grid =
-30.9  39.9  64.9  40.7  61.1  -1.6  4.5  -1.1  -13.0  0.5  10.6  44.6  20.3  -1.4
-1.4  6.5  -0.1  -11.4  5.0  20.7  13.4  17.8  12.7  -20.2  13.7  -0.1  0.6  12.7
-11.2  3.7  14.7  32.1  11.7  -39.6  -36.6  -51.9  -15.8  15.5  -3.5  28.2  27.8  -11.0
12.5  -13.9  6.4  5.0  -12.3  -7.8  22.2  32.6  -29.9  56.9  -47.8  -35.2  -51.3  -33.8
8.2  -20.8  -25.9  5.6  -26.2  -36.7  -37.9  -49.2  -6.8  13.8  -9.3  0.0  14.7  -9.3
-4.6  -7.4  -2.3  26.6  -4.2  -47.8  -47.0  -64.4  -14.4  17.0  -6.1  22.0  29.5  -12.0
10.1  -19.5  -33.9  -9.0  -28.6  -18.7  -28.0  -35.4  6.5  -5.4  2.9  -3.9  14.8  2.9
18.8  -24.3  -5.5  3.1  -25.9  -17.7  14.5  23.6  -33.5  66.2  -56.1  -43.0  -54.9  -39.5
-5.0  14.2  3.5  -16.7  12.9  34.9  21.2  27.6  22.1  -37.0  26.4  4.8  5.3  23.1
Counting starts at 0.
The entry in the top-left corner: -30.9
Report the entry directly below 66.2.
-37.0
The entry at row 2, column 0 -> -11.2
Report the entry in row 0 and column 1.
39.9
The bottom-left entry: -5.0
The entry just left of -39.6 -> 11.7
Report the entry in row 1 and column 0.
-1.4
Report the entry directly below the smallest entry.
-35.4
The entry at row 0, column 2 -> 64.9
The entry at row 2, column 2 is 14.7
Report the minimum.
-64.4
Report the entry just right of the smallest entry.
-14.4
Report the entry directly above -39.5.
2.9
Report the entry in the top-right corner.
-1.4
Report the top entry of the column that holds the largest entry.
0.5
Report the bottom entry of the column that holds the smallest entry.
27.6
The entry just right of -18.7: -28.0
Report the top entry of the column that holds the smallest entry.
-1.1
Report the entry directly below -15.8.
-29.9
Report the maximum.
66.2
Report the entry just right of 0.0.
14.7
Report the entry directly above -14.4.
-6.8
The entry directly below -7.8 -> -36.7
Report the entry just left of -43.0.
-56.1
Report the entry directly above the largest entry.
-5.4
Report the entry directly above the smallest entry.
-49.2
The entry directly below -54.9: 5.3
The entry directly below -33.5 is 22.1
The entry just left of 6.4: -13.9
Report the entry directly below -26.2.
-4.2

B =
[[3 2 4 6 4 4 2 3 3 0 7 5]
 [6 5 5 8 2 6 3 4 1 5 5 7]
 [6 0 2 7 5 4 5 4 2 6 4 6]
 [7 1 2 7 5 4 6 5 3 8 3 5]
 [5 5 5 5 7 7 3 8 6 3 6 1]
 [5 4 4 4 7 6 4 8 6 4 5 1]
 [6 0 2 7 5 4 5 4 2 6 4 6]
 [2 1 3 5 5 4 2 3 4 1 6 5]
 [7 6 5 8 3 7 3 6 2 5 5 5]
 [6 1 2 6 6 4 6 6 3 8 3 4]
 [2 2 3 4 6 4 2 5 5 0 7 3]
 [5 5 5 5 7 7 3 8 6 3 6 1]]
Counting starts at 0.
The entry at row 0, column 1 -> 2
Which number is the top-right entry? 5
Which number is the entry at row 0, column 2? 4
The bottom-right entry -> 1
The entry in row 2 and column 0: 6
The entry at row 2, column 2 -> 2
The bottom-left entry is 5
The entry at row 1, column 0 -> 6
Which number is the entry in row 1 and column 1? 5
The entry in row 0 and column 0 -> 3

Questions about the array below.
1) Read off the entry directly above 34.0.
2) Read off the fourth-last entry, reading row by row.
3) Read off the entry just left of -19.0.
4) Read off the fifth-last entry, reading row by row.
5) Read off the 2nd smallest entry.
6) Read off the entry in the top-right corner.
7) Read off the first entry of the smallest entry's row.
8) Read off the entry directly above -29.4.
[[ -4.7  52.1  66.1  52.9 -10.6 -35.7]
 [-46.9  30.8  -4.2  -0.6  25.9  -4.1]
 [ 11.8  18.5 -29.4   4.5 -19.0 -19.3]
 [  3.7 -16.8  -3.1 -37.7  -5.8 -10.5]
 [-48.7  -2.7  -3.9  21.2   5.3 -15.7]
 [-77.3  31.4  23.4  34.6  34.0  57.3]]
1) 5.3
2) 23.4
3) 4.5
4) 31.4
5) -48.7
6) -35.7
7) -77.3
8) -4.2

-7.0	75.6	14.2	-20.1	-52.9	-6.3	-30.3	-14.4	34.7	-47.5
Give the second entry from the left.
Answer: 75.6
The second smallest entry: -47.5
The 2nd entry from the right is 34.7
The entry just right of the smallest entry -> -6.3
The 3rd entry from the right: -14.4

Questions about the row below.
1) The entry just left of the smallest entry?
2) The entry just left of the largest entry?
3) The entry just left of 5.5?
4) The median of all entries?
[ 15.6 -10.1  10.0  37.6  59.9   5.5  -5.1 -74.7 -40.4]
1) -5.1
2) 37.6
3) 59.9
4) 5.5
